Each row has a name. Each question is about the rows just above it.

J_643: [135 132 130 129 131 162 129  63]
J_364: [130 130 135 129 131 162 125  51]
J_581: [130 135 132 131 128 222 124 118]
The next entry after [130 135 129 131]:
[162]
Give the next entry after [130 130].
[135]
What is the next entry after [129 131 162 125]?
[51]
What is the next entry after [130 135 132]?
[131]
Give the next entry after [128 222].
[124]

J_364: [123 127 140 125 174 100 131 138 114 136]
J_643: [123 133 174 116 189  75 133 145 118 137]
J_538: [123 132 173 117 191  76 133 145 117 136]
J_304: [125 140 216 107 131 171 133 144  72 137]
J_598: [129 122 164 138 200 106 140 134 126 111]
J_797: [126 141 197 108 171  72 133 144 131 133]
J_844: [133 124 177 140 182 116 142 128 141 100]
J_593: [123 133 128 116 135 105 124 137 115 147]
J_289: [126 137 147 111 121 105 125 135 127 141]
J_581: [124 129 166 123 198  83 135 143 116 131]
J_385: [125 140 216 107 200  55 137 150 128 131]
J_192: [127 120 111 139 153 133 131 128 119 125]
What is the next entry after [171  72 133 144 131]?
[133]
Give the next entry after [133 124 177 140 182 116].
[142]

J_192: [201 133  49 187  93 151  97 145 129  75]
J_289: [201 133  49 151 187  93  97 145 129  75]
J_844: [ 79 173 108 171 132  95 153  64 126 150]
J_385: [ 78 135 174 104 174 138 183  73 124 145]
Give the next entry after [187  93 151  97].
[145]
The next entry after [133  49 187  93 151  97 145]:
[129]
Give the next entry after [ 95 153  64].
[126]

J_385: [174 172 191 163]
J_364: [ 87 127  71 110]
J_844: [ 34 191 172 102]
J_598: [215 172 191 132]
What is the next entry after [ 87 127]?
[71]
The next entry after [215 172]:
[191]
Whose row is [174 172 191 163]?
J_385
The row with [215 172 191 132] is
J_598
The next entry after [191 172]:
[102]

J_304: [145 153 149 123 161  44  67 117 170 148  73 169]
J_192: [153 132  99 102 180 127  21 117 141 103  41 154]
J_797: [140 101  74 110 156 224  68 127  98  84  76 109]
J_844: [134 110  77 124 143 240 100 126  86  82 105  80]
J_593: [140 109  74 110 156 224  68 127  98  84  76 109]
Whose row is [140 101  74 110 156 224  68 127  98  84  76 109]?
J_797
Give the next entry after [140 101].
[74]
What is the next entry after [ 67 117 170]?
[148]
[140 109  74 110 156 224  68 127  98  84  76 109] is in which row?
J_593

J_844: [178  79 153 122 175  94 126 125 150 162 126 133  95 116 176 124 112 141
 152  87 111 150 142 179 139 108 125 122 147 161 146  86 133 107 153 134
 115 146 160 129 118 127 150 142 132 165 143  98 118 114 152 143 126 130
 129 146]
J_385: [113 139 158 129 135 114 150 131 178 140 163 176 133  98 113  83 133 111
 135 110  88 111 151 134  88  86  95 126 110 136 121 146 133 134 101 116
 132  98 158 115 105 125 107 114 154 151 121 128  98 125 120 155 122 121
 132 159]
J_643: [149 125 103 130 135 119 116 107 130 116 147 123 128 116 145 122 125 128
 109 118 145 127 128 128 127 145 126 113 155 143 125 112 129 136 113 113
 103 167 129 122 131 146 141 122 132 137 128 129 120 109 138 131 143 133
 152 119]
J_593: [ 88 111 151 134  88  86  96 126 110 136 141 184 104  95 179  84 142 105
  67  87  72  95 134 151 111 110 136  88  86 126 107  57 155  82 151 162
 112  63  79 116 157 139  29  61 207 121  86 153  83  98 217 133 114 129
  92 170]
What is the next entry after [ 95 134 151 111 110 136  88  86 126]?
[107]
What is the next entry after [ 88 111 151 134  88  86  95 126 110 136]?
[121]
The next entry after [131 178]:
[140]
Give the next entry after [128 129].
[120]
Give the next entry after [ 88  86  96 126 110].
[136]

J_192: [131 143 130 110 127 133 128 134 111 126 124 111 119 182 113  99 115 121
 130 125 153 137 134 146 130 112 176 108 132 128 122 145 126 146 131 116
 180 137  97 182 236 131 130 129 162 132 118  86 120 129  66 120 146 133]
J_364: [131 143 130 110 127 133 128 134 111 126 124 111 119 182 113 114 115 121
 130 125 153 137 134 146 130 112 176 108 132 128 122 145 126 146 131 116
 180 137  97 182 236 131 130 129 162 132 118  86 120 149  94 115 105 111]
J_581: [130 214 133 201 126 135 106 136 133 101 107  96 132  75 127  85 114 128
 109 124 146  96 151 140 121 117  91 162 129 157 143 147 124 130 128 124
 137 106  68  76 138 127  92  97 103 150 122 137 123 189  98 120 149 134]
J_304: [124 143 142 128 129 124 104 124 141 141 133 121 134 110 125 147 137 132
 121 122 176 155 113 127 129 100 196 147 112 144 162 125 125 139 146 135
  99 110  57  99 182 125 150 135 100 133 137 105 135  32 142 135 116 136]
J_797: [124 149 152 104 136 125 118 130 129 124 137 147 123 112 140 129 121 126
 122 114  92 130 119 145 134 170 161 120 120 109  77 101 146 143  77 122
 126 131 128 167 121 127 160 146 114 136 120 130 129 164 133 141 114 127]
J_844: [143 128 120 131 157 144 136 161 119 116 105 136 142 124 126 145 101 124
 125 119 141 155 135 110 128 141  78 172 119 145 108 169 126 133 102 134
 128 113  76 127 107 133 130 162  81 164 134 134 124  66 129 120 146 121]
J_598: [132 188 143 107  97 132 132 126 146 128 142 134 176 135 138  52 125 125
 118 122 156 126 123 124 132 164 203 137 132 133 136 139 123 107 112 143
 128 126 165  57  99 133 117 117 137 124 136 187 122  28 148 128 120  90]
J_593: [131 149 115  66 134 128 114 114 139 127 106 113 132  87 137 158 144 123
 115 141 102 157 149 119 133 129 198 106 125 113 131 109 149 128 186 115
 198 128  84 139 168 141 105 129 162  98 125  93 126  94 147 125 143 100]
The row with [131 143 130 110 127 133 128 134 111 126 124 111 119 182 113  99 115 121
 130 125 153 137 134 146 130 112 176 108 132 128 122 145 126 146 131 116
 180 137  97 182 236 131 130 129 162 132 118  86 120 129  66 120 146 133] is
J_192
The next entry after [102 134 128 113]:
[76]
Give the next entry after [131 109 149 128 186 115 198 128  84].
[139]
What is the next entry after [ 66 129 120 146]?
[121]
The row with [131 143 130 110 127 133 128 134 111 126 124 111 119 182 113 114 115 121
 130 125 153 137 134 146 130 112 176 108 132 128 122 145 126 146 131 116
 180 137  97 182 236 131 130 129 162 132 118  86 120 149  94 115 105 111] is
J_364

J_581: [134  61  71 107  62  95  85 136  81 104  86  67 121 100]
J_593: [158  99 113 109  99 104 104 105  96 105 102 114 119 140]
J_643: [158  99 113 109  99 104 172 105  96 105 102 114 119 140]
Give the next entry after [136  81].
[104]
The next entry after [ 99 104 172 105  96]:
[105]
What is the next entry after [104 104 105  96 105 102 114 119]?
[140]

J_643: [164 148  80  94  49 112  80 116 161 148  80  34 120  55 185  96 128  50
 103 138  97 157 195  95 150 196 136 207  73  67 104  80 133 161 142 101
 172 161  96  82  46 116 238 114  96 165  87 123 130  88 196 149  98 126
 253 121 101  94 153 131 220 148 158 136]
J_289: [159 164  17  94  49 112  80 116 161 148  80  34 120  55 185  96 128  50
 103 138  97 157 195  95 150 196 136 207  73  67 104  80 133 161 142 101
 172 161  96  82  46 116 238 114  96 165  87 123 130  88 196 149  98 126
 253 121 182  94 153 131 220 148 158 136]
J_598: [116 134 126 124 192 104 155 128 145 139 124 109 132 114 140 136 143  93
 113 128 129 112 123 113 134 122 105 162  72 117 152 134 153 145  93 103
 145 113 126 129 117 139 133 117  97 129  99 119 159  94 116 134 126 124
 192 103 163 128 145 152 161 150 147 119]
J_385: [172 150 102 139 112 176 112 112 137 139 124  41 132 114 140 136 143  93
 113 128  94 112 123 113 134 122 105 162  72 117 152 134 153 145  93 103
 135 113 126 129 117 134 133 117  97 129  99 119 159  94 116 134 126 124
 192 103 155 128 145 152 161 150 147 119]
The next entry after [136 143  93 113 128 129 112]:
[123]
The next entry after [134 133 117]:
[97]
What is the next entry after [116 134 126 124 192 103 155 128 145]?
[152]
Whose row is [159 164  17  94  49 112  80 116 161 148  80  34 120  55 185  96 128  50
 103 138  97 157 195  95 150 196 136 207  73  67 104  80 133 161 142 101
 172 161  96  82  46 116 238 114  96 165  87 123 130  88 196 149  98 126
 253 121 182  94 153 131 220 148 158 136]?
J_289
Whose row is [116 134 126 124 192 104 155 128 145 139 124 109 132 114 140 136 143  93
 113 128 129 112 123 113 134 122 105 162  72 117 152 134 153 145  93 103
 145 113 126 129 117 139 133 117  97 129  99 119 159  94 116 134 126 124
 192 103 163 128 145 152 161 150 147 119]?
J_598

J_581: [ 72 221 157 117 169]
J_304: [154 193 184 229  49]
J_598: [ 67 117 221 157 129]
The next entry after [117 221 157]:
[129]
Give the next entry after [ 72 221].
[157]
Give the next entry after [117 221].
[157]

J_844: [151 159 136 208 173 144 104 127 148 102  78 110 159]
J_643: [127 139  84  76 133 173  25 197 203  96  40 137 153]
J_304: [231 180 129  22 125  43 188 105  97 149 140 198  94]
J_385: [231 139  84  22 125  43  47 124 221 114 105 191 200]
J_593: [107 127 148 102  78 144 104 127 148 102  78 110 159]
What is the next entry after [231 180 129  22 125  43 188 105  97]?
[149]
The row with [107 127 148 102  78 144 104 127 148 102  78 110 159] is
J_593
The next entry after [ 76 133 173  25 197 203]:
[96]
[151 159 136 208 173 144 104 127 148 102  78 110 159] is in which row?
J_844
Whose row is [127 139  84  76 133 173  25 197 203  96  40 137 153]?
J_643

J_797: [170 112  94 154 154 155 136  80  60 143 114 124 106 178 120 166 165 163
 113 163 119 123 165 110 104 153 178  81 180 169 179 133 176  60 148 162
 161 142 177  61 169 173]
J_538: [144 149 150  82 135 166  88 138 124 102 151  70 163  96  74 136 139  89
 142 158 135  74 126 130  97 156 177 135  94 159  98 145 165 119 160 137
 159  77 150 152 147 172]
J_385: [168 123 109  95 153 186  92 123  95 136 108 100 158 134  95 176 119 140
  94 174  94  90 155  97  85 174 178 105 131 168 140 114 178  77 170 164
 167 103 172 121 164 173]
J_581: [100 143 122 128  94 137 129  89 134 178 139 150 101 131 135 122 182 183
 125 111 146 132  99 147 138 103 110 157 142  95 146 138 113 110  87  94
  99 136 104 110  92  93]
J_364: [188  87 110 111 190 146  95 174  93  50  99  93 174 125  99 164  83  72
 101 191  90 104 175  85  79 163 179  91 107 189 100  86 182 112 195 182
 199 108 185 142 190 180]
J_289: [ 20 190 205  54  35  82  87 154 228 105 203  80 138  13  82  20 160  60
 192  55 193  81   7 191 143  45  67 232  19  46  17 167  54 228  58  15
  55  59  17 217  25  48]
J_598: [ 61 212 232 102  55 104 160 109 224 129 100 158 108  56 128  53 169  93
 233  69 231 126  63 233 193 106  95 223  78  61  80 213  68 182  79  70
  74 106  70 192  60 109]
J_844: [126 159 166 119 119 142 138 116 143 116 168 104 124 108 115 120 152 104
 173 127 168 118 126 164 149 150 147 148 116 128 119 169 131 127 130 127
 131 110 136 142 128 158]
J_643: [105 141 121 113 101 141 114 100 119 159 131 118 115 121 111 123 150 145
 122 109 128 110 106 127 126 125 122 128 128 112 136 140 119 111 104 104
 103 110 111 111 106 118]
Give the next entry after [ 20 190 205  54].
[35]
Give the next entry after [105 131 168 140].
[114]
What is the next entry after [138  13  82  20]?
[160]
What is the next entry after [108 100 158]?
[134]

J_192: [105 127  96 121 148 200 109 146 173 135  84 125 137 150 140  98 103 112
 108  91 131 162 139 170 117 134 143  97 135 124 165 100 145 159 140 133
  97 106 170 117 111 157]
J_364: [175  89  59  92 171 166  56 175  51 103  74 178 177 135 146 154  71 145
 111 125 126 152  68 152  83 114 110 119 168 174 112 115 176 128 129 180
  81 120 141 192  83 190]
J_797: [150 111  98  50 108 109 107 110 143 204 110  74 107 156 133 168 112 155
 109 132 150 135 180 149 196 188 100 159 120 132 188 175 120 134 182 164
 114 157 181  58 121 102]
J_304: [154  22  93  42 135 118 120 124  90 167 111  92 139 151 118 146  79 168
 123 143 152 105 161  82 178 151 100 185 127 108 125 175 117 139 182 134
 118 151 168 108 113  94]
J_289: [183 142 129 127 108 165  72  82 149 100 153 196  90 119  96 108 113 133
 146 157 189 133 166  88 155 102 152 122 119 130 179 142 151 131 121 148
 120 175  82 126  56 144]
J_844: [102 114 138 143 150 132 161 131  62 112 150  97 141  86 121  86 125 153
 143 128 164 119 167  73 109  97 104 132 139  96 113 156 110 140 124  70
 144  96 137 177 126 145]
J_593: [107 109 157 203 156 106 144 114 112 122 103  74 124 142 132  94 103 158
 100 106 163 177 137 111 119 125  61 135 125  93 179 176 185 161 126 102
 153  68 118 179 135 171]
J_581: [106 129 147 110 158 142 144 102 119  91 221 101 171  93 147 162 132  96
 134 114 144 108 167 129 146 148 122 127 172 149 149 130 111 134  84 103
 126  94 170  88 115 128]
J_385: [175  89  59  92 171 166 161 175  51 103  74 178 177 135 146 154  71 145
 111 125 126 152  68 152  83 114 110 119 168 174 112 115 110 128 124 180
  81 120 141 192  83 190]
J_598: [155 151 196  93 159 177 238 193 173 154  21 165 100  36  62 127  74 100
 174  69 103 198 147 135 133 144 134 187 194  98 103 197 105  93  54 106
 129 161 145  99  59 152]
J_643: [132  93  94  97 180 174 130 126 119  64 117 145 210 176 119 146  22  96
 126 121 108 115  68 121 138 108 120 176 140 134  91 121 148 163 111 130
  96 122 136 128 128  96]
What is the next entry after [154  21]?
[165]
Give the next entry after [132  94].
[103]
The next entry after [165  72  82 149 100 153 196  90 119  96 108 113]:
[133]
Whose row is [175  89  59  92 171 166 161 175  51 103  74 178 177 135 146 154  71 145
 111 125 126 152  68 152  83 114 110 119 168 174 112 115 110 128 124 180
  81 120 141 192  83 190]?
J_385
What is the next entry after [ 50 108 109 107 110 143 204 110  74 107 156]?
[133]

J_385: [ 68 117 124  78  80 160  82 161 207  74  40 160 154 152  97 198]
J_538: [159 104  80 153  64  82 135  49 132 156 172  45 121 130  99  96]
J_581: [159 104  80 153  64  82 135  49 132 156 172  45 121 130  99 172]
J_797: [ 68 117 124  78  80 160  82 161 207  74  40 160 154 152  97  38]
J_844: [145 140 184 125 113 164  60 190 179  57  91 168 153  84 124 191]
J_593: [145 140 225 125 113 164  60 190 179  57  91 168 153  84 124 191]
J_289: [118 152  75 125 159 132 122 182 126 124  33 123 140 192 134  83]
J_304: [ 83  49 135  82  64 104  80 153 157 168 134 107 148 100 160  88]
J_364: [ 96 127 154 115 153 192 144 119 172 245 174  61 205 140  85 129]
Whose row is [159 104  80 153  64  82 135  49 132 156 172  45 121 130  99 172]?
J_581
Whose row is [ 68 117 124  78  80 160  82 161 207  74  40 160 154 152  97 198]?
J_385

J_192: [166  54  46 157]
J_304: [93 63 96 64]
J_598: [146 200 245 218]
J_797: [168  67 183 163]
J_643: [166  54 135 136]
J_364: [ 54  44  88 139]
What is the next entry after [54 46]?
[157]
Whose row is [166  54 135 136]?
J_643
Where do [166  54  46 157] appear?
J_192
The next entry after [44 88]:
[139]

J_593: [159 144 103 223 196 159]
J_581: [161 154 128 122 221 106]
J_385: [154 125 122 158 142  58]
J_844: [150 164 130 143 169 119]
J_364: [132 139 156  98 154 166]
J_643: [124 194  83 156 111 151]
J_598: [130 164 150  90 157  56]
J_289: [161 154 128 122 158 145]
J_797: [141 151 112 120 152 110]
What is the next entry after [139 156]?
[98]
The next entry after [151 112 120]:
[152]
What is the next entry after [154 128 122 158]?
[145]
The next entry after [130 164 150]:
[90]

J_289: [152 131 157 128 136 110 150 125 152  82 124 152 122 137 174 125 107 135
 110 129 106 115 166 120 139 131 147 129 128 115 149  98 127 138 123 146
 136 139 153  93 124 106 105 151  91]
J_797: [ 86 117 145 120  85  88  80 122 128 101 128 145 167 157 123  98 116 159
 125 173 143  83  74  93 147  84 168 100 111 127 108 112 133 124 117 139
 118 119 149 110 107 112 128 147 101]
J_581: [121 130 120 129 117 143 146 146 123 122 103 139 138 136 122 139 143 167
 123 142 102 130 118 109 136 111 115 107 109 137 135 135 114 129  93 108
 130 108 109  74 139 121 139 102 128]
J_192: [ 98 180  29 123 160 176 199 142 155 108 142 176  87 159 201 124 129 123
  85 136  98 160 150  55 111 116 197  84 142  44 235 165 173 159 153 119
 153  58  67  84 121 146 158  71 157]
J_304: [159 111 140 133 120 144 116 136 123 128  99 118 141 136 123 169 135 155
 161 146 130 128 104 123 154 115 113 118  70 166 125 144 101 114 115 108
 139 118 119  88 152 133 147 100 136]
J_385: [149 111 121 124 148 140 137 145 139 152 153 164 134 133 125  91 129 114
 129 112 163 126 137 122 134 124 120 126 126 126 130 116 124 116 114 135
 127 153 109 140 150  93 104 125 124]
J_598: [110 127 130 132 133 133 130 145 131 132 121 137 133 129 124 130 142 153
 120 149 110 139 135 131 116 137 117 134 148 114 145 145 144 130 126 113
 106 129 121 119 121 121 115 118 135]
J_538: [129 106 120 144 131 134 135 131 128 145 110  92 134 136 116 128 111 137
 100 121  83 156 151 143 126 124  97 125 127 117 136 115 137 117 125 124
 150 124 135 104 152 120 158 172 161]
J_844: [126 127 115 134 147 137 120 124 131 116 148 132 143 127 129 132 116 140
 130 132 125 121 117 131 123 111 139 132 129 120 132 135 119 130 121 121
 121 141 129 122 128 131 130 149 115]
J_643: [120 130 128 118 131 138 137 129 135 127 116 135 135 128 126 125 125 123
 127 134 128 134 126 131 125 126 130 133 118 124 134 128 129 140 125 139
 126 124 126 129 124 129 121 135 134]
J_364: [117 140 129 128 126 126 125 124 128 112 121 119 129 124 130 133 128 131
 119 147 110 135 132 118 125 130 141 132 130 120 137 135 128 142 134 119
 139 111 133 112 115 143 149 122 132]
J_593: [136 142 116 123 133 124 128 115 128 125 136 120 130 128 118 117 121 130
 121 113 113 127 124 114 113 122 133 129 124 133 126 128 139 122 126 134
 129 133 128 136 137 128 127 138 132]
Give the next entry after [133 129 124 130].
[142]
The next entry after [130 132 125 121 117 131 123]:
[111]
The next entry after [118 124 134 128]:
[129]
What is the next entry after [121 130 121]?
[113]
What is the next entry after [139 132 129 120 132 135 119 130]?
[121]
The next entry after [127 134 128]:
[134]

J_304: [ 76 189 195 217  44  36  69 184 178 165  93 170  37  32]
J_593: [ 63 190 211 236  48  45 168 177 168 155  90 166  27  44]
J_598: [208 195  27 218  51  52 191 193 188 154 176 162  67  75]
J_643: [ 34  65 231  56 189 209  45  58  78  76  29 101 176 158]
J_364: [205  94  19 107 169 128 221 114 110  96 221 104 169 187]
J_192: [ 50 148 230 191  63 103  45 155 145 164  47 155  39  59]
J_289: [ 50 100 228 101 149 168  45 120 121 131  39 124 114 101]
J_844: [135 237  64  72 107 187 169  68  72 102 168 103 230 195]
J_538: [197 137  38 131 129 111 211 141 137 116 202 119 152 166]
J_385: [121 189 135 237  64  70 107 187 159 128 126 142  43  67]
J_797: [130 197 100 224  48  36 127 184 161 147 160 160  23  62]
J_581: [208 195  27 218  51  52 191 193 188 154 176 162  61  71]
The next entry after [ 48  45 168 177 168 155  90]:
[166]
What is the next entry after [ 45 168 177 168 155  90]?
[166]
The next entry after [168  45]:
[120]
Give the next entry after [135 237  64  70 107 187].
[159]
Give the next entry after [120 121 131  39].
[124]

J_364: [ 66  60 185  84 195 182]
J_289: [ 60 185  26 196 195  76]
J_304: [ 66  60 185  26 195  76]
The next entry after [ 60 185  26 195]:
[76]
Give the next entry after [ 66  60 185  84].
[195]
Whose row is [ 60 185  26 196 195  76]?
J_289

J_844: [ 45 217  45 215 126  45 181  96]
J_289: [ 71 177  94  62 189 239 104 194]
J_797: [235 215 217 126  45  45 181  96]
What is the next entry after [217 126]?
[45]
Give the next entry after [217  45 215 126].
[45]
The next entry after [ 94  62 189 239 104]:
[194]
Give the next entry after [ 45 217  45 215].
[126]
Give the next entry after [235 215 217 126  45  45].
[181]
The next entry after [126  45 181]:
[96]
What is the next entry after [ 45 215 126  45]?
[181]

